Here is a tiny trained network, its code and every weight. The questions are about switching its units off for an input and a target symbol, where a switched-off unit gives its printed mean instead of its output.

import numpy as np


def w(rows, s, z=0):
    codes = np.array(rows[::2]) - 128.0
    scale = np.full(codes.shape[1], s)
    scale[-1] = z or s
    return codes * scale


def f(y):
    return np.maximum(y, 0)


def softmax(a):
    e = np.exp(a - a.max(-1, keepdims=True))
    return e / e.sum(-1, keepdims=True)


def log_softmax(a):
    a = a - a.max(-1, keepdims=True)
    return a - np.log(np.exp(a).sum(-1, keepdims=True))


def net(x, mask):
    ids = ['ΓΛΞΠΣΨβδεζηθμτφω'.index(c) for c in x.split()]
    T = len(ids)
    res = E[ids] + P[:T]
    r = res
    for j in range(3):
        rows = slice(2 * j, 2 * j + 2)
        q, k, v = (r @ M[0][rows].T for M in (Q, K, V))
        z = softmax(np.where(np.tri(T) > 0, q @ k.T / 2**0.5, -1e9)) @ v
        o = O[0][rows]
        res = res + np.where(mask[j], z, o[:, -1]) @ o[:, :-1]
    y = f(res @ A[0][:, :-1].T + A[0][:, -1])
    res = res + np.where(mask[3:19], y, B[0][:, -1]) @ B[0][:, :-1]
    return log_softmax(res[-1] @ U[:, :-1].T + U[:, -1])


Q, K, V, O, A, B = {}, {}, {}, {}, {}, {}
E = w([
[97,142,132],'Γ',
[131,174,98],'Λ',
[128,119,98],'Ξ',
[131,169,101],'Π',
[136,171,103],'Σ',
[62,168,165],'Ψ',
[207,74,62],'β',
[112,126,99],'δ',
[131,121,100],'ε',
[207,177,9],'ζ',
[24,5,187],'η',
[121,149,95],'θ',
[129,127,101],'μ',
[138,131,102],'τ',
[133,177,105],'φ',
[137,26,113],'ω',
],0.02)
P = w([
[245,233,171],'0',
[240,222,178],'1',
[250,213,166],'2',
[244,195,149],'3',
[228,176,141],'4',
[208,156,125],'5',
[190,142,103],'6',
[166,120,84],'7',
[130,94,66],'8',
[111,76,50],'9',
[86,60,31],'10',
[64,24,19],'11',
[55,81,2],'12',
],0.0079)
Q[0] = w([
[81,129,164],'head 1',
[138,101,44],'head 1',
[201,141,86],'head 2',
[159,143,34],'head 2',
[167,165,86],'head 3',
[112,100,7],'head 3',
],0.015)
K[0] = w([
[171,173,136],'head 1',
[128,4,65],'head 1',
[141,91,119],'head 2',
[126,56,83],'head 2',
[170,105,70],'head 3',
[91,97,48],'head 3',
],0.017)
V[0] = w([
[195,170,136],'head 1',
[178,190,125],'head 1',
[101,158,190],'head 2',
[81,254,159],'head 2',
[35,165,219],'head 3',
[158,59,58],'head 3',
],0.011)
O[0] = w([
[16,53,166,138],'head 1',
[144,46,100,128],'head 1',
[156,174,150,86],'head 2',
[80,184,15,71],'head 2',
[159,255,209,9],'head 3',
[153,109,149,185],'head 3',
],0.008,0.011)
A[0] = w([
[152,164,136,244],'neuron 1',
[150,127,110,126],'neuron 2',
[177,130,106,156],'neuron 3',
[159,144,120,162],'neuron 4',
[173,145,114,160],'neuron 5',
[47,143,71,255],'neuron 6',
[114,94,95,56],'neuron 7',
[93,152,137,91],'neuron 8',
[145,90,108,95],'neuron 9',
[204,146,119,92],'neuron 10',
[126,93,173,124],'neuron 11',
[140,184,131,170],'neuron 12',
[136,147,90,108],'neuron 13',
[198,121,15,237],'neuron 14',
[118,94,154,100],'neuron 15',
[74,254,147,66],'neuron 16',
],0.013,0.0051)
B[0] = w([
[91,136,250,145],'neuron 1',
[34,109,166,146],'neuron 2',
[75,102,174,159],'neuron 3',
[55,88,96,140],'neuron 4',
[114,2,49,145],'neuron 5',
[211,178,217,198],'neuron 6',
[97,253,32,182],'neuron 7',
[93,27,84,133],'neuron 8',
[145,209,24,186],'neuron 9',
[85,131,75,149],'neuron 10',
[217,173,112,156],'neuron 11',
[83,52,169,142],'neuron 12',
[197,139,152,141],'neuron 13',
[70,190,231,254],'neuron 14',
[219,238,157,157],'neuron 15',
[65,109,74,145],'neuron 16',
],0.0049,0.019)
U = w([
[153,153,137,254],'Γ',
[200,212,142,134],'Λ',
[135,115,124,80],'Ξ',
[197,204,142,97],'Π',
[195,191,138,24],'Σ',
[82,114,127,225],'Ψ',
[154,43,44,63],'β',
[163,146,138,207],'δ',
[128,109,117,108],'ε',
[91,118,32,94],'ζ',
[65,4,210,209],'η',
[185,185,133,81],'θ',
[147,130,124,65],'μ',
[148,129,125,77],'τ',
[184,181,144,10],'φ',
[222,58,183,169],'ω',
],0.011,0.0036)

Each question gives the input, a string of symbols that net reads in full, and the target symbol t.
The units are the heads (2 rows each of Q, K, V and O) and the neurons (one row each of A and B). Each row of codes is followed by its name. A weight is (code - 128) times the scale printed after its matrix; where a second scale follows, it is the last column's (O, A, B and U).
mask holds one flag per unit, heads first, then neurons. A switched-off unit (its flag False) gives its mean, the last column of its rows in O or B, instead of its output. The means were averaged over made-up inputs and are rounded, as every weight is.
A unit's drop is (log p(t) with every unit on - log p(t) with that unit switched off) / (log p(t) with every unit on - log p(t) with every unit switched off).
The circuit of an input: a set's keep is (log p(t) with only the set's units on - log p(t) with every unit switched off) / (log p(t) with every unit on - log p(t) with every unit switched off). Starting from the 12 units with the biggest drops (on a tie, the unit counted first), units are removed one at a time, each time the one whose removal leaves the highest keep (on an exact tie, the one counted first), for as long as the keep stays at least 0.8.
units of the circuit, in order: the units of the circuit, biggest drop first
most important unit: the unit with the biggest drop
top k neurons: the k neurons with the biggest drops, biggest first
which heads matter: for each layer, one digit per head in row order, 1 if its drop is at least 0.15 and else 0, layers parted by /
drop when u is switched off: that unit's drop, to one decimal
input θ Ξ Ξ β Λ μ ε φ φ β μ Ξ τ, target β: most important unit	head 2
input ω τ Λ Σ Ξ φ ω Σ β Σ θ, target β: units of the circuit, in order	(head 2; head 3; neuron 14; neuron 9)
input θ Λ θ Λ Ψ β ω ε, target ω: which heads matter	010
input ε ω Π Ξ Π, target ω: units of the circuit, in order	(head 2; neuron 7)
input Π β Π Λ δ μ θ φ θ Λ η Λ, target η: which heads matter	110
input Π θ Λ Π ζ Π Ξ, target ζ: units of the circuit, in order	(head 3; neuron 7)
input Λ Λ Σ Λ Π ω η δ, target η: top 4 neurons	(neuron 7; neuron 9; neuron 6; neuron 15)
input Ξ ζ Λ, target ζ: units of the circuit, in order	(head 3; head 2)
input Λ Λ β, target β: top 2 neurons	(neuron 6; neuron 9)
input Λ ε Π β Π Σ, target β: which heads matter	111
input θ Λ Π Π β θ Σ η ω Λ, target ω: which heads matter	010
input ε ω ω ε η τ, target η: which heads matter	100
input μ Γ Λ τ Λ ω θ Ξ, target ω: top 2 neurons	(neuron 7; neuron 14)
input ω Λ Π Σ Ξ Π θ ω Λ, target ω: most important unit	head 2
input β τ Λ Σ Λ Ψ Π ζ Π, target ζ: top 2 neurons	(neuron 7; neuron 9)
input φ θ μ ζ Ξ Σ, target ζ: which heads matter	101
input δ Ψ Λ β μ, target β: top 2 neurons	(neuron 6; neuron 14)
input θ δ Σ Σ ω ε τ ω ε δ, target ω: top 2 neurons	(neuron 7; neuron 14)
input φ μ ω η η τ τ, target η: top 2 neurons	(neuron 7; neuron 9)
input Ψ Ψ φ δ ζ Λ ζ μ Λ β τ, target β: units of the circuit, in order	(head 3)
input Λ Λ ω ε η Λ ε, target η: drop when neuron 15 is switched off	0.2
